Below are the code and all the weights of a small trained network. Each question names an input and a target symbol and asks about switching units off, where a switched-off unit gives its printed mean instead of its output.

import numpy as np


def w(rows, s, z=0):
    codes = np.array(rows[::2]) - 128.0
    scale = np.full(codes.shape[1], s)
    scale[-1] = z or s
    return codes * scale


def norm(h):
    return h / np.sqrt((h * h).mean(-1, keepdims=True) + 1e-5)


def f(y):
    return np.maximum(y, 0)


def softmax(a):
    e = np.exp(a - a.max(-1, keepdims=True))
    return e / e.sum(-1, keepdims=True)


def log_softmax(a):
    a = a - a.max(-1, keepdims=True)
    return a - np.log(np.exp(a).sum(-1, keepdims=True))


def net(x, mask):
    ids = ['βδεηθλμξπτψ'.index(c) for c in x.split()]
    T = len(ids)
    res = E[ids] + P[:T]
    u = 0
    for l in range(2):
        q, k, v = (norm(res) @ M[l].T for M in (Q, K, V))
        z = softmax(np.where(np.tri(T) > 0, q @ k.T / 2**0.5, -1e9)) @ v
        res = res + np.where(mask[u], z, O[l][:, -1]) @ O[l][:, :-1]
        u += 1
        y = f(norm(res) @ A[l][:, :-1].T + A[l][:, -1])
        res = res + np.where(mask[u : u + 16], y, B[l][:, -1]) @ B[l][:, :-1]
        u += 16
    return log_softmax(norm(res)[-1] @ U[:, :-1].T + U[:, -1])


Q, K, V, O, A, B = {}, {}, {}, {}, {}, {}
E = w([
[127,149,42,136,101],'β',
[174,124,5,94,108],'δ',
[122,155,35,150,108],'ε',
[112,152,134,164,71],'η',
[192,114,46,72,96],'θ',
[47,212,35,131,239],'λ',
[187,137,50,180,64],'μ',
[123,201,110,171,107],'ξ',
[133,191,54,207,156],'π',
[84,51,106,216,183],'τ',
[10,102,140,101,104],'ψ',
],0.0032)
P = w([
[173,106,6,124,93],'0',
[157,116,31,134,93],'1',
[144,125,66,148,92],'2',
[136,129,93,139,92],'3',
[135,132,114,124,97],'4',
[138,133,144,122,100],'5',
[138,135,165,112,109],'6',
[147,142,184,108,119],'7',
[150,137,179,114,128],'8',
[151,134,150,126,128],'9',
],0.0022)
Q[0] = w([
[120,2,212,91,207],'0.h0',
[103,92,250,82,243],'0.h0',
],0.0041)
K[0] = w([
[113,155,11,157,52],'0.h0',
[109,19,4,112,46],'0.h0',
],0.0039)
V[0] = w([
[2,26,153,101,95],'0.h0',
[156,117,174,112,12],'0.h0',
],0.0034)
O[0] = w([
[60,40,72,181,114,6],'0.h0',
[153,125,72,117,3,78],'0.h0',
],0.0052,0.0016)
A[0] = w([
[134,210,171,169,180,130],'0.n0',
[40,185,126,58,247,5],'0.n1',
[143,189,178,175,72,126],'0.n2',
[69,102,174,145,152,10],'0.n3',
[44,41,125,79,96,82],'0.n4',
[121,161,232,67,147,70],'0.n5',
[224,188,160,125,170,42],'0.n6',
[133,74,73,128,105,59],'0.n7',
[57,85,89,77,82,61],'0.n8',
[169,115,198,38,124,172],'0.n9',
[53,92,103,172,99,71],'0.n10',
[205,49,124,104,98,89],'0.n11',
[72,112,85,106,76,102],'0.n12',
[197,193,115,102,42,161],'0.n13',
[123,94,146,232,168,136],'0.n14',
[197,70,90,3,122,117],'0.n15',
],0.0026,0.002)
B[0] = w([
[116,18,119,133,105,186],'0.n0',
[52,17,201,84,53,151],'0.n1',
[21,113,67,161,174,170],'0.n2',
[72,184,88,92,175,131],'0.n3',
[202,95,30,171,92,145],'0.n4',
[27,91,115,194,126,138],'0.n5',
[192,224,36,138,166,165],'0.n6',
[173,184,116,221,165,139],'0.n7',
[149,70,155,151,101,141],'0.n8',
[70,112,31,161,85,153],'0.n9',
[194,192,159,137,243,144],'0.n10',
[3,116,121,136,165,139],'0.n11',
[193,84,136,125,177,151],'0.n12',
[193,160,32,182,179,252],'0.n13',
[159,182,88,128,46,157],'0.n14',
[101,189,66,238,170,166],'0.n15',
],0.0022,0.0029)
Q[1] = w([
[75,166,178,6,37],'1.h0',
[148,252,10,194,217],'1.h0',
],0.0037)
K[1] = w([
[254,120,67,193,92],'1.h0',
[52,139,175,144,233],'1.h0',
],0.0037)
V[1] = w([
[3,147,137,68,143],'1.h0',
[194,68,176,201,138],'1.h0',
],0.004)
O[1] = w([
[67,210,13,125,93,4],'1.h0',
[229,125,253,198,141,41],'1.h0',
],0.0043,0.0017)
A[1] = w([
[191,152,69,107,167,185],'1.n0',
[209,170,170,70,93,49],'1.n1',
[104,37,182,60,81,148],'1.n2',
[197,109,160,158,154,63],'1.n3',
[92,50,110,128,99,102],'1.n4',
[122,110,95,116,181,167],'1.n5',
[94,131,107,66,228,133],'1.n6',
[165,126,144,142,178,124],'1.n7',
[67,102,50,110,133,255],'1.n8',
[96,4,111,120,118,145],'1.n9',
[87,155,112,86,240,105],'1.n10',
[78,66,69,89,190,107],'1.n11',
[82,140,116,93,233,145],'1.n12',
[183,194,140,134,74,76],'1.n13',
[177,75,139,85,177,73],'1.n14',
[189,49,121,58,169,153],'1.n15',
],0.004,0.0022)
B[1] = w([
[71,106,160,87,132,252],'1.n0',
[93,174,71,124,252,137],'1.n1',
[142,127,49,206,141,145],'1.n2',
[111,83,136,152,205,148],'1.n3',
[126,201,95,161,78,146],'1.n4',
[106,111,152,119,90,183],'1.n5',
[98,150,229,71,103,165],'1.n6',
[124,94,162,131,121,156],'1.n7',
[128,146,169,180,107,240],'1.n8',
[92,227,73,148,109,161],'1.n9',
[140,137,207,43,88,165],'1.n10',
[37,191,200,119,135,171],'1.n11',
[115,179,215,83,87,168],'1.n12',
[187,131,112,59,173,155],'1.n13',
[176,157,184,169,122,135],'1.n14',
[125,57,186,171,121,159],'1.n15',
],0.0043,0.0044)
U = w([
[110,40,34,99,76,139],'β',
[162,53,139,36,54,2],'δ',
[32,156,234,57,80,214],'ε',
[210,98,61,122,45,74],'η',
[208,54,73,39,74,74],'θ',
[93,190,158,88,83,79],'λ',
[212,77,51,98,195,100],'μ',
[197,229,42,28,214,218],'ξ',
[170,162,253,37,227,143],'π',
[169,31,237,237,245,220],'τ',
[32,186,45,242,22,187],'ψ',
],0.0047,0.0035)

Each question gives the input, a string of symbols that net reads in full, and the target symbol t.
The units are the heads (2 rows each of Q, K, V and O) and the neurons (one row each of A and B). Each row of codes is followed by its name. A weight is (code - 128) times the scale printed after its matrix; where a second scale follows, it is the last column's (O, A, B and U).
mask holds one flag per unit, layer by layer, with each layer's heads first. A switched-off unit (its flag False) gives its mean, the last column of its rows in O or B, instead of its output. The means were averaged over made-up inputs and are rounded, as every weight is.
A unit's drop is (log p(t) with every unit on - log p(t) with that unit switched off) / (log p(t) with every unit on - log p(t) with every unit switched off).
The circuit of an input: a set's keep is (log p(t) with only the set's units on - log p(t) with every unit switched off) / (log p(t) with every unit on - log p(t) with every unit switched off). Starting from the 12 units with the biggest drops (on a tie, the unit counted first), units are removed one at a time, each time the one whose removal leaves the highest keep (on an exact tie, the one counted first), for as long as the keep stays at least 0.8.
units of the circuit, in order: the units of the circuit, biggest drop first
most important unit: the unit with the biggest drop
top k neurons: the k neurons with the biggest drops, biggest first
top k neurons in layer l: the k neurons of layer l with the biggest drops, biggest first
drop of u: that unit's drop, to one decimal
input ε ψ δ θ, target ψ: most important unit -> 0.n11
input θ ψ δ δ, target ψ: units of the circuit, in order -> [0.h0; 1.n8; 0.n15]
input δ μ ξ μ, target ξ: units of the circuit, in order -> [0.h0; 1.n1; 1.n13]
input ψ ξ δ ξ ψ β τ, target ψ: units of the circuit, in order -> [1.n9; 0.h0]
input τ ξ η, target τ: units of the circuit, in order -> [1.h0; 1.n3]
input ε ε ξ ψ δ η ψ β τ, target ψ: top 3 neurons -> [0.n13; 0.n14; 1.n9]
input η ψ δ ε ε β ξ ξ θ, target ξ: units of the circuit, in order -> [0.h0; 1.n1]
input β ψ π δ ξ β ξ ψ ε, target ψ: units of the circuit, in order -> [0.h0; 1.n10]
input τ ξ ε μ μ ψ, target ψ: top 2 neurons -> [1.n9; 1.n2]
input β ε ε, target ε: top 2 neurons -> [0.n0; 1.n0]
input β ε ψ η τ π τ β δ, target τ: top 2 neurons -> [0.n2; 0.n4]
input ε τ ε β β η ξ τ β θ, target τ: top 2 neurons in layer 0 -> [0.n14; 0.n11]
input θ ξ ψ η δ, target ψ: top 2 neurons in layer 0 -> [0.n11; 0.n15]
input β π β π ε ψ, target ψ: most important unit -> 1.n2
input ψ ε λ β ψ η β ξ ξ, target ψ: top 2 neurons -> [0.n2; 0.n0]
input ξ ψ ε β β τ ξ, target τ: top 3 neurons -> [0.n4; 0.n2; 0.n0]
input ε ξ β τ δ, target τ: drop of 1.h0 -> 0.7
input π π ξ, target π: drop of 0.n8 -> 0.0
input ε β ψ ψ β, target ψ: drop of 1.n10 -> 0.0
input β π δ, target π: most important unit -> 0.h0
